Below are the code and all the weights of a small trained network. Each question names an input and a class and asks about switching units off, where a switched-off unit gives its printed mean instead of its output.

import numpy as np


def w(rows, s, z=0):
    codes = np.array(rows[::2]) - 128.0
    scale = np.full(codes.shape[1], s)
    scale[-1] = z or s
    return codes * scale


def norm(h):
    return h / np.sqrt((h * h).mean(-1, keepdims=True) + 1e-5)


def f(y):
    return np.maximum(y, 0)


def log_softmax(a):
    a = a - a.max(-1, keepdims=True)
    return a - np.log(np.exp(a).sum(-1, keepdims=True))


def net(x, mask):
    res = np.array(x, float).reshape(1, 4) / 4 @ E
    u = 0
    for l in range(2):
        y = f(norm(res) @ A[l][:, :-1].T + A[l][:, -1])
        res = res + np.where(mask[u : u + 12], y, B[l][:, -1]) @ B[l][:, :-1]
        u += 12
    return log_softmax(norm(res)[-1] @ U[:, :-1].T + U[:, -1])


A, B = {}, {}
E = w([
[108,47,44,118,148,103,143],'x0',
[2,121,140,74,105,183,91],'x1',
[163,167,94,64,199,134,38],'x2',
[178,91,182,30,62,79,139],'x3',
],0.0013)
A[0] = w([
[240,152,97,204,97,77,135,84],'0.n1',
[168,110,120,82,201,165,56,35],'0.n2',
[84,128,203,40,106,111,98,86],'0.n3',
[105,32,213,226,46,161,206,54],'0.n4',
[132,77,171,45,81,56,127,43],'0.n5',
[149,29,25,123,154,64,248,116],'0.n6',
[90,133,52,199,180,127,129,92],'0.n7',
[103,45,28,73,184,108,202,3],'0.n8',
[36,166,143,173,178,219,113,119],'0.n9',
[60,54,55,70,123,168,158,118],'0.n10',
[164,147,119,73,203,136,65,229],'0.n11',
[138,92,197,50,93,21,110,12],'0.n12',
],0.0019,0.0028)
B[0] = w([
[132,37,184,60,177,95,185,177],'0.n1',
[100,196,73,79,120,84,133,137],'0.n2',
[200,75,100,158,191,142,175,162],'0.n3',
[70,240,36,81,66,19,208,178],'0.n4',
[200,101,93,71,72,195,167,148],'0.n5',
[137,125,181,184,56,88,3,205],'0.n6',
[187,113,117,114,74,205,141,168],'0.n7',
[128,71,63,178,31,87,3,138],'0.n8',
[228,77,112,93,96,134,177,194],'0.n9',
[170,120,209,198,100,76,77,182],'0.n10',
[92,121,98,151,29,50,219,251],'0.n11',
[221,84,118,33,28,226,164,140],'0.n12',
],0.0022,0.0023)
A[1] = w([
[140,111,145,104,44,63,149,189],'1.n1',
[77,112,110,241,154,122,162,138],'1.n2',
[124,70,63,105,175,81,106,75],'1.n3',
[45,125,138,80,66,151,131,200],'1.n4',
[47,68,151,78,135,178,93,8],'1.n5',
[161,208,66,24,214,89,35,61],'1.n6',
[167,83,108,120,113,186,180,81],'1.n7',
[164,235,253,144,109,163,126,147],'1.n8',
[160,118,149,58,141,115,105,42],'1.n9',
[105,168,65,242,229,227,122,45],'1.n10',
[224,95,125,174,125,72,151,150],'1.n11',
[39,92,159,100,144,181,109,45],'1.n12',
],0.0033,0.0013)
B[1] = w([
[107,185,80,136,152,196,102,255],'1.n1',
[147,153,142,45,94,103,113,192],'1.n2',
[126,126,209,176,81,126,99,164],'1.n3',
[197,135,150,149,213,94,149,210],'1.n4',
[184,136,165,155,189,110,140,154],'1.n5',
[48,148,142,200,47,114,250,167],'1.n6',
[91,172,95,101,141,189,85,148],'1.n7',
[101,3,60,150,104,79,42,200],'1.n8',
[116,103,135,157,92,166,179,148],'1.n9',
[166,98,152,8,65,160,128,177],'1.n10',
[83,134,172,104,205,163,129,230],'1.n11',
[202,128,158,150,200,75,145,153],'1.n12',
],0.0034,0.0035)
U = w([
[172,118,126,17,76,189,148,160],'0',
[68,183,114,175,81,82,217,167],'1',
[171,113,191,142,249,95,153,160],'2',
[119,57,114,169,89,89,44,159],'3',
[96,180,78,146,175,195,89,109],'4',
[113,146,134,140,142,155,116,1],'5',
],0.012,0.0057)

Each question gives the input, the list of numbers given to net, and the class t.
The units are the neurons (one row each of A and B). Each row of codes is followed by its name. A weight is (code - 128) times the scale printed after its matrix; where a second scale follows, it is the last column's (A, B and U).
mask holds one flag per neuron, layer by layer. A switched-off neuron (its flag False) gives its mean, the last column of its row in B, instead of its output. The means were averaged over made-up inputs and are rounded, as every weight is.
A unit's drop is (log p(t) with every unit on - log p(t) with that unit switched off) / (log p(t) with every unit on - log p(t) with every unit switched off).
The circuit of an input: a set's keep is (log p(t) with only the set's units on - log p(t) with every unit switched off) / (log p(t) with every unit on - log p(t) with every unit switched off). Starting from the 12 units with the biggest drops (on a tie, the unit counted first), units are removed one at a time, each time the one whose removal leaves the highest keep (on an exact tie, the one counted first), for as long as the keep stays at least 0.8.
units of the circuit, in order: the units of the circuit, biggest drop first
k most important neurons: the k neurons with the biggest drops, biggest first
k most important neurons of layer l: the k neurons of layer l with the biggest drops, biggest first
drop of u: that unit's drop, to one decimal
input [-4,6,5,-1], class 2: most important neuron => [1.n4]
input [-1,6,1,5], class 2: 4 most important neurons => [1.n4, 0.n9, 1.n5, 1.n10]
input [-6,6,-1,-5], class 2: units of the circuit, in order => [1.n4, 1.n12]
input [-1,3,3,2], class 4: units of the circuit, in order => [1.n1, 1.n10]
input [-8,1,-5,5], class 3: 2 most important neurons => [1.n8, 0.n11]
input [5,6,6,5], class 1: 3 most important neurons => [1.n6, 1.n11, 1.n8]
input [-8,-7,-3,5], class 3: 3 most important neurons => [1.n8, 1.n4, 0.n9]
input [-7,-5,-6,5], class 3: 2 most important neurons => [1.n8, 0.n11]
input [7,-5,-3,4], class 3: 2 most important neurons => [0.n6, 1.n4]
input [-2,6,8,7], class 1: units of the circuit, in order => [1.n6, 1.n10, 0.n9]
input [4,-5,5,-6], class 0: units of the circuit, in order => [1.n10, 1.n4]
input [1,-1,2,2], class 4: 2 most important neurons of layer 1 => [1.n1, 1.n10]
input [-4,-8,-4,-8], class 0: 2 most important neurons => [1.n10, 1.n2]
input [-2,4,5,-3], class 1: units of the circuit, in order => [1.n6]
input [-6,-5,4,-1], class 3: 3 most important neurons of layer 0 => [0.n9, 0.n3, 0.n4]
input [7,-5,2,0], class 3: 3 most important neurons => [0.n6, 1.n4, 0.n8]
input [6,-4,0,5], class 3: 3 most important neurons of layer 0 => [0.n6, 0.n8, 0.n9]
input [1,4,-4,-4], class 0: 2 most important neurons => [0.n11, 1.n2]
input [5,-7,-5,0], class 2: 2 most important neurons => [1.n11, 0.n11]
input [-3,-2,-3,-1], class 4: 2 most important neurons of layer 1 => [1.n6, 1.n1]
input [-7,7,8,-3], class 1: most important neuron of layer 1 => [1.n6]
input [4,3,-8,-8], class 0: 3 most important neurons of layer 1 => [1.n10, 1.n2, 1.n6]
input [2,-4,8,4], class 1: drop of 1.n6 => 0.4
input [0,5,7,-8], class 0: drop of 1.n10 => 1.2
input [5,6,7,4], class 1: drop of 0.n10 => 0.0
input [-5,5,-4,-8], class 0: drop of 1.n10 => 0.2
input [-7,5,-3,-5], class 3: 2 most important neurons of layer 1 => [1.n8, 1.n11]
